Below is a small trained network, with its code and all its weights. Each question gives an input and a class and asks what happens when units are switched off, that is, made to give their printed mean instead of their output.

import numpy as np


def w(rows, s, z=0):
    codes = np.array(rows[::2]) - 128.0
    scale = np.full(codes.shape[1], s)
    scale[-1] = z or s
    return codes * scale


def f(y):
    return np.maximum(y, 0)


def log_softmax(a):
    a = a - a.max(-1, keepdims=True)
    return a - np.log(np.exp(a).sum(-1, keepdims=True))


def net(x, mask):
    res = np.array(x, float).reshape(1, 4) / 4 @ E
    y = f(res @ A[0][:, :-1].T + A[0][:, -1])
    res = res + np.where(mask, y, B[0][:, -1]) @ B[0][:, :-1]
    return log_softmax(res[-1] @ U[:, :-1].T + U[:, -1])


A, B = {}, {}
E = w([
[200,231,209,50],'x0',
[227,134,146,254],'x1',
[143,230,8,124],'x2',
[221,23,57,51],'x3',
],0.0089)
A[0] = w([
[174,63,137,87,255],'neuron 0',
[80,103,115,47,75],'neuron 1',
[56,98,153,68,62],'neuron 2',
[186,190,221,52,46],'neuron 3',
[5,212,166,178,62],'neuron 4',
[187,102,163,183,54],'neuron 5',
[150,98,231,90,65],'neuron 6',
[193,156,172,70,77],'neuron 7',
[170,88,78,101,84],'neuron 8',
[211,139,116,215,89],'neuron 9',
[192,131,41,91,106],'neuron 10',
[83,100,89,184,104],'neuron 11',
[181,122,137,189,48],'neuron 12',
[169,83,191,182,99],'neuron 13',
[75,76,65,195,54],'neuron 14',
[188,70,100,103,22],'neuron 15',
[80,164,169,220,89],'neuron 16',
[180,171,163,76,40],'neuron 17',
[168,58,133,88,49],'neuron 18',
[60,119,99,50,25],'neuron 19',
[99,103,106,141,70],'neuron 20',
[65,133,196,162,52],'neuron 21',
[104,63,100,170,51],'neuron 22',
[77,37,183,148,65],'neuron 23',
[51,68,99,150,130],'neuron 24',
[80,59,67,171,55],'neuron 25',
[193,146,92,222,54],'neuron 26',
[125,227,14,155,25],'neuron 27',
[48,143,120,57,45],'neuron 28',
],0.013,0.0085)
B[0] = w([
[128,90,198,171,253],'neuron 0',
[94,128,133,62,190],'neuron 1',
[78,102,104,45,183],'neuron 2',
[148,180,91,176,208],'neuron 3',
[214,80,207,100,218],'neuron 4',
[107,118,108,73,171],'neuron 5',
[109,127,37,206,188],'neuron 6',
[137,191,110,140,183],'neuron 7',
[173,112,200,114,182],'neuron 8',
[49,155,153,6,201],'neuron 9',
[135,76,151,165,203],'neuron 10',
[156,194,145,133,178],'neuron 11',
[103,146,122,51,164],'neuron 12',
[58,99,84,83,185],'neuron 13',
[165,204,113,143,190],'neuron 14',
[198,99,171,103,176],'neuron 15',
[183,77,169,114,187],'neuron 16',
[163,207,113,157,170],'neuron 17',
[201,75,147,114,181],'neuron 18',
[110,146,116,57,181],'neuron 19',
[139,140,106,132,146],'neuron 20',
[175,53,115,123,165],'neuron 21',
[148,178,104,130,171],'neuron 22',
[102,114,35,209,196],'neuron 23',
[130,193,129,160,201],'neuron 24',
[155,194,116,149,191],'neuron 25',
[85,134,113,67,190],'neuron 26',
[96,7,46,218,211],'neuron 27',
[94,129,132,58,185],'neuron 28',
],0.012,0.014)
U = w([
[225,76,216,117,53],'0',
[29,152,132,37,112],'1',
[164,252,116,180,83],'2',
[87,51,58,195,176],'3',
[54,113,241,192,251],'4',
],0.012,0.015)

Each question gives the input, the list of numbers given to net, and the class t.
The units are the neurons (one row each of A and B). Each row of codes is followed by its name. A weight is (code - 128) times the scale printed after its matrix; where a second scale follows, it is the last column's (A, B and U).
mask holds one flag per neuron, in row order. A switched-off neuron (its flag False) gives its mean, the last column of its row in B, instead of its output. The means were averaged over made-up inputs and are rounded, as every weight is.
A unit's drop is (log p(t) with every unit on - log p(t) with that unit switched off) / (log p(t) with every unit on - log p(t) with every unit switched off).
The circuit of an input: a set's keep is (log p(t) with only the set's units on - log p(t) with every unit switched off) / (log p(t) with every unit on - log p(t) with every unit switched off). Starting from the 12 units with the biggest drops (on a tie, the unit counted first), units are removed one at a time, each time the one whose removal leaves the highest keep (on an exact tie, the one counted first), for as long as the keep stays at least 0.8.
circuit, biggest first: the units of the circuit, biggest drop first
most important unit: the unit with the biggest drop
top k neurons: the k neurons with the biggest drops, biggest first
drop of u: that unit's drop, to one decimal
input [-1,5,-6,-1], class 3: circuit, biggest first -> [neuron 23]
input [5,4,6,4], class 3: top 2 neurons -> [neuron 27; neuron 10]
input [-7,-7,0,3], class 1: top 4 neurons -> [neuron 2; neuron 1; neuron 19; neuron 28]
input [-2,0,2,1], class 4: top 4 neurons -> [neuron 23; neuron 27; neuron 6; neuron 3]
input [-3,5,6,-6], class 0: top 4 neurons -> [neuron 4; neuron 16; neuron 23; neuron 6]
input [6,2,-7,-5], class 3: top 3 neurons -> [neuron 6; neuron 21; neuron 13]
input [-3,-7,8,4], class 3: top 2 neurons -> [neuron 27; neuron 10]
input [-5,0,-6,-6], class 0: top 4 neurons -> [neuron 4; neuron 16; neuron 27; neuron 21]
input [-7,-8,-8,-4], class 1: top 3 neurons -> [neuron 2; neuron 27; neuron 28]
input [8,4,-7,-4], class 2: top 2 neurons -> [neuron 3; neuron 27]
input [5,6,7,6], class 3: top 4 neurons -> [neuron 27; neuron 10; neuron 4; neuron 16]
input [-6,6,5,5], class 1: top 2 neurons -> [neuron 9; neuron 26]
input [-5,-1,-3,5], class 0: top 2 neurons -> [neuron 18; neuron 0]
input [-2,6,-8,7], class 3: top 2 neurons -> [neuron 23; neuron 13]
input [-8,2,-8,-4], class 2: most important unit -> neuron 14
input [-8,-3,7,-4], class 2: drop of neuron 11 -> 0.1
input [7,-5,-4,2], class 2: drop of neuron 3 -> 0.3
input [-6,7,0,5], class 1: drop of neuron 9 -> 0.4
